Below is a small trained network, with its code and all its weights. Each question gives an input and a target symbol and asks what happens when units are switched off, that is, made to give their printed mean instead of their output.

import numpy as np


def w(rows, s, z=0):
    codes = np.array(rows[::2]) - 128.0
    scale = np.full(codes.shape[1], s)
    scale[-1] = z or s
    return codes * scale


def f(y):
    return y / 2 * (1 + np.tanh(0.7978845608 * (y + 0.044715 * y**3)))


def softmax(a):
    e = np.exp(a - a.max(-1, keepdims=True))
    return e / e.sum(-1, keepdims=True)


def log_softmax(a):
    a = a - a.max(-1, keepdims=True)
    return a - np.log(np.exp(a).sum(-1, keepdims=True))


def net(x, mask):
    ids = ['αβγδεζθλμξστφψω'.index(c) for c in x.split()]
    T = len(ids)
    res = E[ids] + P[:T]
    r = res
    for j in range(3):
        rows = slice(3 * j, 3 * j + 3)
        q, k, v = (r @ M[0][rows].T for M in (Q, K, V))
        z = softmax(np.where(np.tri(T) > 0, q @ k.T / 3**0.5, -1e9)) @ v
        o = O[0][rows]
        res = res + np.where(mask[j], z, o[:, -1]) @ o[:, :-1]
    y = f(res @ A[0][:, :-1].T + A[0][:, -1])
    res = res + np.where(mask[3:11], y, B[0][:, -1]) @ B[0][:, :-1]
    return log_softmax(res[-1] @ U[:, :-1].T + U[:, -1])


Q, K, V, O, A, B = {}, {}, {}, {}, {}, {}
E = w([
[193,99,48,104],'α',
[148,183,117,173],'β',
[157,59,131,118],'γ',
[142,109,151,157],'δ',
[122,192,112,131],'ε',
[208,149,9,95],'ζ',
[136,178,117,194],'θ',
[199,77,49,60],'λ',
[157,100,113,95],'μ',
[108,222,174,233],'ξ',
[121,101,168,117],'σ',
[175,91,84,120],'τ',
[101,143,179,163],'φ',
[120,154,128,186],'ψ',
[150,100,106,151],'ω',
],0.015)
P = w([
[247,162,60,203],'0',
[74,155,116,107],'1',
[210,137,166,58],'2',
[191,24,108,135],'3',
[68,152,108,104],'4',
[213,125,155,45],'5',
[189,14,112,139],'6',
[67,152,111,106],'7',
[197,142,163,61],'8',
[190,9,118,143],'9',
[70,155,118,108],'10',
],0.015)
Q[0] = w([
[98,118,116,92],'head 1',
[73,143,156,74],'head 1',
[129,198,193,7],'head 1',
[46,170,132,68],'head 2',
[112,111,99,183],'head 2',
[116,114,127,106],'head 2',
[144,134,153,176],'head 3',
[187,142,100,146],'head 3',
[85,147,88,108],'head 3',
],0.017)
K[0] = w([
[117,120,88,103],'head 1',
[40,83,115,121],'head 1',
[5,129,114,43],'head 1',
[25,112,116,79],'head 2',
[125,147,75,168],'head 2',
[129,107,128,105],'head 2',
[148,178,136,104],'head 3',
[178,100,127,165],'head 3',
[107,131,84,151],'head 3',
],0.017)
V[0] = w([
[169,99,107,222],'head 1',
[198,193,201,70],'head 1',
[115,154,42,106],'head 1',
[161,47,110,92],'head 2',
[130,4,194,209],'head 2',
[68,104,41,161],'head 2',
[216,128,209,117],'head 3',
[107,69,93,127],'head 3',
[106,89,152,92],'head 3',
],0.015)
O[0] = w([
[172,135,32,238,254],'head 1',
[187,175,189,124,121],'head 1',
[146,144,41,67,223],'head 1',
[102,35,117,43,155],'head 2',
[83,8,161,205,44],'head 2',
[81,138,20,130,124],'head 2',
[193,136,85,52,223],'head 3',
[127,164,179,179,136],'head 3',
[138,206,88,169,64],'head 3',
],0.011,0.0093)
A[0] = w([
[216,10,124,117,114],'neuron 1',
[109,136,83,189,41],'neuron 2',
[58,204,162,140,1],'neuron 3',
[146,50,170,237,99],'neuron 4',
[220,105,121,179,174],'neuron 5',
[22,207,75,178,56],'neuron 6',
[175,227,145,111,76],'neuron 7',
[65,140,126,119,166],'neuron 8',
],0.011,0.008)
B[0] = w([
[89,184,121,173,251],'neuron 1',
[47,64,133,203,176],'neuron 2',
[239,59,100,60,139],'neuron 3',
[78,131,72,5,156],'neuron 4',
[171,107,198,82,238],'neuron 5',
[203,114,176,104,164],'neuron 6',
[47,149,126,161,186],'neuron 7',
[21,82,153,188,138],'neuron 8',
],0.017,0.024)
U = w([
[189,136,123,108,127],'α',
[99,220,217,133,246],'β',
[25,104,120,196,51],'γ',
[83,151,161,186,253],'δ',
[127,180,226,72,133],'ε',
[96,164,105,157,64],'ζ',
[91,169,215,205,129],'θ',
[102,103,151,85,113],'λ',
[34,127,167,128,61],'μ',
[189,148,205,125,105],'ξ',
[55,107,254,123,37],'σ',
[142,121,109,161,180],'τ',
[147,92,211,66,24],'φ',
[95,117,196,182,139],'ψ',
[128,75,154,135,208],'ω',
],0.0075,0.0044)

Each question gives the input, a string of symbols that net reads in full, and the target symbol t.
The units are the heads (3 rows each of Q, K, V and O) and the neurons (one row each of A and B). Each row of codes is followed by its name. A weight is (code - 128) times the scale printed after its matrix; where a second scale follows, it is the last column's (O, A, B and U).
mask holds one flag per unit, heads first, then neurons. A switched-off unit (its flag False) gives its mean, the last column of its rows in O or B, instead of its output. The means were averaged over made-up inputs and are rounded, as every weight is.
A unit's drop is (log p(t) with every unit on - log p(t) with that unit switched off) / (log p(t) with every unit on - log p(t) with every unit switched off).
The circuit of an input: a set's keep is (log p(t) with only the set's units on - log p(t) with every unit switched off) / (log p(t) with every unit on - log p(t) with every unit switched off). Starting from all 11 units, units are removed one at a time, each time the one whose removal leaves the highest keep (on an exact tie, the one counted first), for as long as the keep stays at least 0.8.
circuit, biggest first: the units of the circuit, biggest drop first
unit that matters most: the unit with the biggest drop
top k neurons: the k neurons with the biggest drops, biggest first
which heads matter: for each layer, one digit per head in row order, 1 if its drop is at least 0.15 and else 0, layers parted by /
input ξ λ φ λ ξ α α, target σ: unit that matters most -> neuron 5
input ω γ α ψ ε ε β σ σ ξ, target γ: circuit, biggest first -> [neuron 2; head 1]
input γ γ ζ α ω λ φ φ, target φ: which heads matter -> 101
input γ δ δ δ ζ λ β, target μ: circuit, biggest first -> [head 2; neuron 4; neuron 1]
input μ ω τ, target β: circuit, biggest first -> [neuron 1; neuron 2; head 2]
input ψ β θ σ ξ, target ξ: circuit, biggest first -> [neuron 6; head 2]
input ζ θ ω α δ ψ γ ζ ψ γ, target ζ: top 2 neurons -> [neuron 7; neuron 6]
input ζ σ γ σ β λ, target β: which heads matter -> 000
input θ α φ β μ ω ψ ω γ, target β: top 3 neurons -> [neuron 1; neuron 2; neuron 5]
input μ μ δ σ, target ξ: top 3 neurons -> [neuron 5; neuron 7; neuron 2]
input ω β β δ ω μ, target β: top 2 neurons -> [neuron 1; neuron 5]
input λ τ ω ω, target α: top 4 neurons -> [neuron 7; neuron 2; neuron 5; neuron 8]
input μ λ σ δ γ ω τ γ ζ ω, target ξ: circuit, biggest first -> [neuron 5; head 1]
input α λ λ λ θ ψ λ γ, target γ: unit that matters most -> neuron 5
input δ γ ω λ ω δ γ, target λ: top 4 neurons -> [neuron 4; neuron 5; neuron 7; neuron 1]
input τ α ε β θ, target θ: top 3 neurons -> [neuron 6; neuron 2; neuron 7]
input ζ α ψ ζ, target ζ: circuit, biggest first -> [head 2; neuron 7]
input μ α β θ, target ξ: top 4 neurons -> [neuron 5; neuron 7; neuron 2; neuron 4]
input ε θ ω γ α, target α: which heads matter -> 010
input ε ω σ ζ, target β: unit that matters most -> neuron 7
input ω μ β δ φ δ θ α τ σ, target γ: top 3 neurons -> [neuron 1; neuron 2; neuron 6]
input ω ψ θ τ γ λ ε φ ε σ, target γ: top 3 neurons -> [neuron 2; neuron 1; neuron 6]
